Below are the code and all the weights of a small trained network. Each question names an input and a class and asks about switching units off, where a switched-off unit gives its printed mean instead of its output.

import numpy as np


def w(rows, s, z=0):
    codes = np.array(rows[::2]) - 128.0
    scale = np.full(codes.shape[1], s)
    scale[-1] = z or s
    return codes * scale


def f(y):
    return np.maximum(y, 0)


def log_softmax(a):
    a = a - a.max(-1, keepdims=True)
    return a - np.log(np.exp(a).sum(-1, keepdims=True))


def net(x, mask):
    res = np.array(x, float).reshape(1, 4) / 4 @ E
    y = f(res @ A[0][:, :-1].T + A[0][:, -1])
    res = res + np.where(mask, y, B[0][:, -1]) @ B[0][:, :-1]
    return log_softmax(res[-1] @ U[:, :-1].T + U[:, -1])


A, B = {}, {}
E = w([
[125,64,120,216,249,143,179],'x0',
[100,102,136,199,24,194,33],'x1',
[43,28,161,64,124,214,173],'x2',
[154,16,189,93,82,48,3],'x3',
],0.012)
A[0] = w([
[109,112,69,170,112,127,157,98],'n0',
[170,196,93,248,213,68,97,253],'n1',
[109,168,90,182,89,195,126,139],'n2',
[47,133,40,136,127,224,157,184],'n3',
[193,225,115,146,123,182,188,180],'n4',
[175,129,84,89,75,106,85,118],'n5',
[103,123,67,118,110,182,217,252],'n6',
[117,170,80,121,183,127,164,211],'n7',
[107,61,154,133,123,126,95,152],'n8',
[141,128,132,72,68,118,140,179],'n9',
[145,142,129,113,69,78,79,186],'n10',
[186,143,124,171,140,100,91,119],'n11',
[103,92,117,54,139,214,158,219],'n12',
[131,157,140,64,80,96,51,173],'n13',
[119,47,181,114,121,118,85,167],'n14',
[90,97,166,182,158,76,109,198],'n15',
[141,143,120,116,180,50,175,217],'n16',
[101,68,144,122,109,165,63,189],'n17',
],0.011,0.0041)
B[0] = w([
[86,135,79,151,140,127,114,154],'n0',
[193,106,30,116,141,133,190,251],'n1',
[88,109,104,152,174,100,137,190],'n2',
[70,141,119,160,150,164,65,223],'n3',
[75,165,103,86,157,102,161,232],'n4',
[85,156,102,143,61,105,118,190],'n5',
[84,133,129,130,205,144,56,226],'n6',
[124,137,97,74,168,112,110,216],'n7',
[95,91,154,182,117,159,176,192],'n8',
[86,130,183,106,96,60,136,183],'n9',
[93,132,131,163,1,110,136,208],'n10',
[151,127,82,127,96,140,122,178],'n11',
[70,132,167,145,165,126,37,218],'n12',
[104,135,164,114,55,106,138,221],'n13',
[174,162,192,158,116,166,193,215],'n14',
[187,59,137,131,131,158,170,177],'n15',
[164,96,132,83,148,61,126,214],'n16',
[112,124,199,178,147,131,176,211],'n17',
],0.0098,0.018)
U = w([
[156,54,183,193,149,162,195,77],'0',
[245,60,88,101,133,65,165,159],'1',
[133,132,179,46,197,97,107,34],'2',
[177,111,78,174,80,147,154,2],'3',
[116,143,57,135,184,142,166,194],'4',
[84,118,148,134,69,66,132,196],'5',
[88,83,141,182,164,168,75,176],'6',
],0.012,0.0015)

Each question gives the input, the list of numbers given to net, and the class t.
The units are the neurons (one row each of A and B). Each row of codes is followed by its name. A weight is (code - 128) times the scale printed after its matrix; where a second scale follows, it is the last column's (A, B and U).
mask holds one flag per neuron, in row order. A switched-off neuron (its flag False) gives its mean, the last column of its row in B, instead of its output. The means were averaged over made-up inputs and are rounded, as every weight is.
A unit's drop is (log p(t) with every unit on - log p(t) with that unit switched off) / (log p(t) with every unit on - log p(t) with every unit switched off).
The circuit of an input: a set's keep is (log p(t) with only the set's units on - log p(t) with every unit switched off) / (log p(t) with every unit on - log p(t) with every unit switched off). Starting from the 12 units with the biggest drops (on a tie, the unit counted first), units are removed one at a time, each time the one whose removal leaves the highest keep (on an exact tie, the one counted first), for as long as the keep stays at least 0.8.
units of the circuit, in order: the units of the circuit, biggest drop first
unit that matters most: the unit with the biggest drop
k most important neurons: the k neurons with the biggest drops, biggest first
drop of u: that unit's drop, to one decimal
input [6,-4,-2,-2], class 1: units of the circuit, in order => n16; n1
input [6,-3,6,-4], class 6: most important neuron => n3
input [0,1,-8,2], class 1: 2 most important neurons => n1; n3
input [6,-3,-2,-2], class 1: units of the circuit, in order => n16; n1
input [3,5,5,2], class 0: 2 most important neurons => n14; n17
input [0,-3,1,0], class 2: units of the circuit, in order => n1; n10
input [-2,0,2,-6], class 6: 2 most important neurons => n1; n3
input [3,-6,7,-4], class 2: 2 most important neurons => n7; n16
input [-4,7,7,8], class 0: 3 most important neurons => n14; n17; n8
input [4,-4,5,1], class 6: 4 most important neurons => n4; n12; n9; n1
input [2,-3,2,2], class 0: 2 most important neurons => n4; n1
input [6,-7,6,-8], class 2: 3 most important neurons => n7; n16; n12
input [1,-6,7,4], class 0: drop of n4 => 0.2
input [2,7,-4,4], class 0: unit that matters most => n17
input [-2,-3,8,2], class 6: drop of n12 => 0.9
input [6,-6,3,-2], class 2: drop of n16 => 0.2
input [6,-6,-8,-1], class 1: drop of n17 => 0.0
